Below are the code and all the weights of a small trained network. Each question names an input and a target symbol and asks about switching units off, where a switched-off unit gives its printed mean instead of its output.

import numpy as np


def w(rows, s, z=0):
    codes = np.array(rows[::2]) - 128.0
    scale = np.full(codes.shape[1], s)
    scale[-1] = z or s
    return codes * scale


def norm(h):
    return h / np.sqrt((h * h).mean(-1, keepdims=True) + 1e-5)


def softmax(a):
    e = np.exp(a - a.max(-1, keepdims=True))
    return e / e.sum(-1, keepdims=True)


def log_softmax(a):
    a = a - a.max(-1, keepdims=True)
    return a - np.log(np.exp(a).sum(-1, keepdims=True))


def net(x, mask):
    ids = ['γδηπστ'.index(c) for c in x.split()]
    T = len(ids)
    res = E[ids] + P[:T]
    u = 0
    for l in range(2):
        r = norm(res)
        for j in range(3):
            rows = slice(2 * j, 2 * j + 2)
            q, k, v = (r @ M[l][rows].T for M in (Q, K, V))
            z = softmax(np.where(np.tri(T) > 0, q @ k.T / 2**0.5, -1e9)) @ v
            o = O[l][rows]
            res = res + np.where(mask[u + j], z, o[:, -1]) @ o[:, :-1]
        u += 3
    return log_softmax(norm(res)[-1] @ U[:, :-1].T + U[:, -1])


Q, K, V, O = {}, {}, {}, {}
E = w([
[138,178,134],'γ',
[78,132,117],'δ',
[70,129,142],'η',
[105,141,128],'π',
[28,134,254],'σ',
[91,137,151],'τ',
],0.0096)
P = w([
[118,120,90],'0',
[132,88,127],'1',
[41,236,184],'2',
[162,6,163],'3',
[247,234,235],'4',
[48,191,134],'5',
[144,48,139],'6',
[220,219,255],'7',
[56,179,127],'8',
],0.01)
Q[0] = w([
[133,148,92],'0.h1',
[254,203,109],'0.h1',
[153,237,192],'0.h2',
[21,157,145],'0.h2',
[169,87,204],'0.h3',
[75,211,106],'0.h3',
],0.012)
K[0] = w([
[137,26,128],'0.h1',
[239,110,165],'0.h1',
[132,188,125],'0.h2',
[74,162,94],'0.h2',
[92,5,185],'0.h3',
[99,170,70],'0.h3',
],0.013)
V[0] = w([
[148,196,29],'0.h1',
[107,121,156],'0.h1',
[244,144,66],'0.h2',
[99,136,84],'0.h2',
[139,85,85],'0.h3',
[76,41,187],'0.h3',
],0.011)
O[0] = w([
[202,193,143,125],'0.h1',
[183,85,126,151],'0.h1',
[131,71,137,2],'0.h2',
[110,73,207,150],'0.h2',
[125,73,16,122],'0.h3',
[255,115,94,228],'0.h3',
],0.0079,0.0078)
Q[1] = w([
[115,237,142],'1.h1',
[81,255,121],'1.h1',
[31,24,97],'1.h2',
[118,69,228],'1.h2',
[6,126,127],'1.h3',
[218,196,236],'1.h3',
],0.0082)
K[1] = w([
[105,156,74],'1.h1',
[122,173,114],'1.h1',
[45,135,69],'1.h2',
[87,171,142],'1.h2',
[158,153,68],'1.h3',
[6,160,97],'1.h3',
],0.015)
V[1] = w([
[133,186,187],'1.h1',
[223,125,137],'1.h1',
[100,254,81],'1.h2',
[173,168,158],'1.h2',
[193,133,162],'1.h3',
[109,182,82],'1.h3',
],0.014)
O[1] = w([
[254,95,94,217],'1.h1',
[148,230,83,186],'1.h1',
[200,54,29,191],'1.h2',
[117,157,86,254],'1.h2',
[192,99,188,109],'1.h3',
[120,84,89,238],'1.h3',
],0.0096,0.006)
U = w([
[108,72,198,214],'γ',
[55,126,109,201],'δ',
[94,225,85,76],'η',
[186,69,86,199],'π',
[170,184,249,65],'σ',
[195,175,113,3],'τ',
],0.015,0.0038)

Each question gives the input, a string of symbols that net reads in full, and the target symbol t.
The units are the heads (2 rows each of Q, K, V and O). Each row of codes is followed by its name. A weight is (code - 128) times the scale printed after its matrix; where a second scale follows, it is the last column's (O and U).
mask holds one flag per head, layer by layer. A switched-off head (its flag False) gives its mean, the last column of its rows in O, instead of its output. The means were averaged over made-up inputs and are rounded, as every weight is.
A unit's drop is (log p(t) with every unit on - log p(t) with that unit switched off) / (log p(t) with every unit on - log p(t) with every unit switched off).
The circuit of an input: a set's keep is (log p(t) with only the set's units on - log p(t) with every unit switched off) / (log p(t) with every unit on - log p(t) with every unit switched off). Starting from all 6 units, units are removed one at a time, each time the one whose removal leaves the highest keep (on an exact tie, the one counted first), for as long as the keep stays at least 0.8.
units of the circuit, in order: the units of the circuit, biggest drop first
unit that matters most: the unit with the biggest drop
heads that matter: for each layer, one digit per head in row order, 1 if its drop is at least 0.15 and else 0, layers parted by /
input σ η π η η π, target σ: unit that matters most	1.h3
input π η η, target π: heads that matter	101 / 100
input δ δ γ, target δ: units of the circuit, in order	0.h3; 1.h1
input η π τ γ σ σ τ, target τ: units of the circuit, in order	1.h1; 1.h2; 0.h3
input δ γ γ τ η σ, target δ: heads that matter	111 / 101
input π η η δ δ τ, target π: units of the circuit, in order	0.h1; 1.h1; 0.h3; 1.h2
input τ γ δ γ γ τ δ, target τ: units of the circuit, in order	1.h1; 1.h3
input δ δ γ σ σ γ η τ π, target δ: units of the circuit, in order	0.h3; 1.h1
input γ γ γ τ η π δ τ δ, target γ: heads that matter	011 / 101
input τ δ σ γ γ σ, target τ: units of the circuit, in order	1.h1; 0.h2
input γ η γ, target γ: units of the circuit, in order	0.h3; 1.h1
input σ π τ τ σ η σ η η, target σ: units of the circuit, in order	1.h2; 1.h1
input σ π η δ σ τ, target σ: units of the circuit, in order	0.h1; 1.h1; 0.h3; 1.h3
input σ γ γ η π γ π, target τ: units of the circuit, in order	1.h1; 1.h3
input σ γ π τ σ γ, target σ: heads that matter	100 / 101
input σ γ π, target σ: heads that matter	101 / 101
input σ τ δ, target σ: heads that matter	101 / 101
input η δ σ η δ η η, target η: heads that matter	000 / 110
input γ η δ σ η π, target γ: heads that matter	001 / 101
input σ σ π τ π π γ η η, target σ: heads that matter	100 / 101
